Here is a tiny trained network, its code and every weight. The questions are about switching its units off for an input and a target symbol, where a switched-off unit gives its printed mean instead of its output.

import numpy as np


def w(rows, s, z=0):
    codes = np.array(rows[::2]) - 128.0
    scale = np.full(codes.shape[1], s)
    scale[-1] = z or s
    return codes * scale


def softmax(a):
    e = np.exp(a - a.max(-1, keepdims=True))
    return e / e.sum(-1, keepdims=True)


def log_softmax(a):
    a = a - a.max(-1, keepdims=True)
    return a - np.log(np.exp(a).sum(-1, keepdims=True))


def net(x, mask):
    ids = ['αβδεζηθλμξσφω'.index(c) for c in x.split()]
    T = len(ids)
    res = E[ids] + P[:T]
    u = 0
    for l in range(3):
        r = res
        for j in range(3):
            rows = slice(3 * j, 3 * j + 3)
            q, k, v = (r @ M[l][rows].T for M in (Q, K, V))
            z = softmax(np.where(np.tri(T) > 0, q @ k.T / 3**0.5, -1e9)) @ v
            o = O[l][rows]
            res = res + np.where(mask[u + j], z, o[:, -1]) @ o[:, :-1]
        u += 3
    return log_softmax(res[-1] @ U[:, :-1].T + U[:, -1])


Q, K, V, O = {}, {}, {}, {}
E = w([
[181,106,124,125,157],'α',
[87,76,132,106,44],'β',
[165,171,190,52,128],'δ',
[217,185,66,81,90],'ε',
[94,98,159,157,74],'ζ',
[99,89,145,166,77],'η',
[77,122,48,123,84],'θ',
[94,94,152,160,76],'λ',
[111,164,170,164,201],'μ',
[148,125,49,45,151],'ξ',
[151,111,171,46,159],'σ',
[174,6,120,82,43],'φ',
[134,169,141,87,122],'ω',
],0.021)
P = w([
[194,72,239,104,153],'0',
[197,87,172,94,138],'1',
[196,96,132,87,125],'2',
[183,109,100,82,116],'3',
[175,116,75,72,108],'4',
[170,124,55,67,95],'5',
[167,140,36,53,91],'6',
[151,144,15,45,85],'7',
[148,156,1,46,79],'8',
],0.0065)
Q[0] = w([
[102,196,125,252,181],'L0H0',
[120,124,95,217,102],'L0H0',
[20,108,129,158,128],'L0H0',
[204,75,95,110,123],'L0H1',
[185,170,101,67,117],'L0H1',
[161,93,133,152,102],'L0H1',
[139,238,101,124,102],'L0H2',
[72,142,72,101,122],'L0H2',
[160,3,171,125,50],'L0H2',
],0.016)
K[0] = w([
[135,166,230,210,229],'L0H0',
[149,102,145,218,162],'L0H0',
[60,128,212,133,141],'L0H0',
[83,153,81,54,81],'L0H1',
[67,78,79,27,157],'L0H1',
[172,103,68,142,81],'L0H1',
[121,188,77,140,84],'L0H2',
[77,169,97,118,147],'L0H2',
[112,2,136,109,81],'L0H2',
],0.015)
V[0] = w([
[205,162,38,247,3],'L0H0',
[135,180,201,7,112],'L0H0',
[99,48,103,127,209],'L0H0',
[146,113,189,110,139],'L0H1',
[177,129,110,148,135],'L0H1',
[84,120,95,62,93],'L0H1',
[176,89,28,157,132],'L0H2',
[123,64,197,153,155],'L0H2',
[152,136,93,198,86],'L0H2',
],0.0061)
O[0] = w([
[101,240,46,177,90,246],'L0H0',
[129,181,214,67,76,244],'L0H0',
[102,43,165,114,250,87],'L0H0',
[130,131,91,181,124,149],'L0H1',
[78,131,134,111,148,154],'L0H1',
[139,144,41,69,117,253],'L0H1',
[51,111,174,108,152,232],'L0H2',
[122,255,122,106,78,110],'L0H2',
[151,130,167,90,141,118],'L0H2',
],0.0058,0.0035)
Q[1] = w([
[186,41,94,161,55],'L1H0',
[128,56,139,142,88],'L1H0',
[184,81,116,222,246],'L1H0',
[72,219,157,162,209],'L1H1',
[125,156,195,112,169],'L1H1',
[142,146,131,51,187],'L1H1',
[125,130,100,156,126],'L1H2',
[121,145,113,99,115],'L1H2',
[145,123,93,135,98],'L1H2',
],0.012)
K[1] = w([
[168,114,151,185,4],'L1H0',
[115,120,157,184,109],'L1H0',
[177,162,160,156,201],'L1H0',
[197,235,107,168,173],'L1H1',
[191,162,147,111,151],'L1H1',
[115,163,105,55,142],'L1H1',
[129,118,116,145,124],'L1H2',
[79,122,135,106,132],'L1H2',
[141,96,134,125,96],'L1H2',
],0.015)
V[1] = w([
[104,77,55,204,143],'L1H0',
[125,137,142,199,48],'L1H0',
[27,143,165,105,104],'L1H0',
[248,103,86,192,137],'L1H1',
[69,89,162,142,134],'L1H1',
[182,255,198,177,214],'L1H1',
[155,89,151,132,79],'L1H2',
[194,173,181,145,166],'L1H2',
[101,149,198,183,155],'L1H2',
],0.0066)
O[1] = w([
[178,96,127,124,130,95],'L1H0',
[87,119,190,82,118,138],'L1H0',
[140,117,161,123,157,123],'L1H0',
[163,101,128,183,127,122],'L1H1',
[87,120,121,118,185,113],'L1H1',
[187,113,2,205,122,9],'L1H1',
[173,88,81,132,102,168],'L1H2',
[157,101,210,119,149,118],'L1H2',
[171,127,187,187,157,79],'L1H2',
],0.0065,0.011)
Q[2] = w([
[150,134,141,79,98],'L2H0',
[126,161,103,149,133],'L2H0',
[182,79,178,33,164],'L2H0',
[48,86,126,176,123],'L2H1',
[114,115,174,120,38],'L2H1',
[77,125,120,250,130],'L2H1',
[153,113,114,154,75],'L2H2',
[159,137,154,111,164],'L2H2',
[132,177,103,102,147],'L2H2',
],0.017)
K[2] = w([
[68,67,114,89,87],'L2H0',
[117,175,164,150,138],'L2H0',
[94,141,42,23,76],'L2H0',
[111,109,203,254,191],'L2H1',
[98,115,115,172,1],'L2H1',
[216,129,196,241,174],'L2H1',
[169,92,129,141,36],'L2H2',
[180,178,141,138,182],'L2H2',
[113,170,87,95,138],'L2H2',
],0.013)
V[2] = w([
[164,143,154,121,126],'L2H0',
[168,140,141,97,188],'L2H0',
[154,32,122,97,130],'L2H0',
[95,36,113,134,128],'L2H1',
[68,160,197,178,79],'L2H1',
[70,106,55,167,155],'L2H1',
[189,186,172,124,166],'L2H2',
[102,76,249,127,124],'L2H2',
[121,143,167,139,103],'L2H2',
],0.012)
O[2] = w([
[199,174,159,97,176,139],'L2H0',
[131,154,145,34,139,114],'L2H0',
[69,98,127,192,128,246],'L2H0',
[1,59,82,99,161,134],'L2H1',
[144,9,149,124,89,121],'L2H1',
[127,121,66,58,82,13],'L2H1',
[29,97,110,101,95,120],'L2H2',
[186,168,74,37,141,161],'L2H2',
[119,130,92,130,136,142],'L2H2',
],0.0087,0.012)
U = w([
[139,99,161,131,158,76],'α',
[142,94,163,129,160,82],'β',
[151,6,229,121,119,153],'δ',
[143,96,160,130,160,89],'ε',
[211,83,75,180,248,250],'ζ',
[141,132,164,165,119,140],'η',
[173,86,29,111,95,240],'θ',
[88,80,185,182,199,79],'λ',
[99,156,136,96,168,89],'μ',
[165,99,205,104,143,46],'ξ',
[125,89,225,102,186,19],'σ',
[146,93,154,137,166,101],'φ',
[211,111,100,81,115,159],'ω',
],0.011)

Each question gives the input, a string of symbols that net reads in full, and the target symbol t.
The units are the heads (3 rows each of Q, K, V and O). Each row of codes is followed by its name. A weight is (code - 128) times the scale printed after its matrix; where a second scale follows, it is the last column's (O and U).
mask holds one flag per head, layer by layer. A switched-off head (its flag False) gives its mean, the last column of its rows in O, instead of its output. The means were averaged over made-up inputs and are rounded, as every weight is.
A unit's drop is (log p(t) with every unit on - log p(t) with that unit switched off) / (log p(t) with every unit on - log p(t) with every unit switched off).
The circuit of an input: a set's keep is (log p(t) with only the set's units on - log p(t) with every unit switched off) / (log p(t) with every unit on - log p(t) with every unit switched off). Starting from all 9 units, units are removed one at a time, each time the one whose removal leaves the highest keep (on an exact tie, the one counted first), for as long as the keep stays at least 0.8.
circuit, biggest first: the units of the circuit, biggest drop first
unit that matters most: the unit with the biggest drop
heads that matter: for each layer, one digit per head in row order, 1 if its drop is at least 0.15 and else 0, layers parted by /
input φ ω ζ α ε μ ε θ α, target θ: unit that matters most	L0H2
input α θ ω ε η η σ, target η: heads that matter	100 / 000 / 011
input μ ξ δ, target μ: heads that matter	100 / 000 / 011
input ε φ η φ μ ξ β ω, target δ: heads that matter	001 / 010 / 010
input φ σ σ β α α, target δ: circuit, biggest first	L2H1, L1H1
input δ β ε, target η: circuit, biggest first	L0H0, L2H2
input β φ η β φ, target θ: heads that matter	110 / 001 / 001
input φ ε ξ β ζ η λ α η, target θ: circuit, biggest first	L2H2, L2H1
input η σ μ ω δ, target ξ: circuit, biggest first	L2H1, L2H0
input α λ η α ξ α ε α, target η: heads that matter	100 / 000 / 011
input α μ α θ μ σ, target θ: heads that matter	100 / 000 / 010
input ε φ β σ σ σ σ, target δ: heads that matter	000 / 010 / 011
input ε μ β θ η φ β φ α, target λ: heads that matter	000 / 011 / 110
input ξ α δ, target μ: heads that matter	100 / 000 / 010
input ζ α ε ξ, target μ: heads that matter	000 / 000 / 010
input ζ λ θ α ε ε δ, target η: circuit, biggest first	L0H0, L2H2, L2H1
input ω α μ ε α ω η, target δ: heads that matter	000 / 010 / 010
input σ φ β ε θ α, target θ: unit that matters most	L2H1
input η ω ξ, target μ: circuit, biggest first	L2H1, L0H0
input θ ε ε ω ω ζ α ε λ, target δ: heads that matter	000 / 100 / 010
input η β σ α α λ φ μ δ, target λ: heads that matter	000 / 010 / 111
input ε θ ζ σ α δ α η δ, target θ: heads that matter	000 / 000 / 010
input φ δ η ζ α σ, target λ: circuit, biggest first	L1H2, L2H1, L2H0
input σ ε α δ α λ ω, target η: circuit, biggest first	L0H0, L2H2, L2H1
input ζ μ σ η δ α η σ, target σ: circuit, biggest first	L0H0, L2H1, L2H0
input η ω ε ξ α, target μ: circuit, biggest first	L2H1, L0H2
input ζ α δ ε α, target η: circuit, biggest first	L2H2, L0H0, L2H1
input ε α μ η λ η λ, target θ: circuit, biggest first	L0H0, L2H1
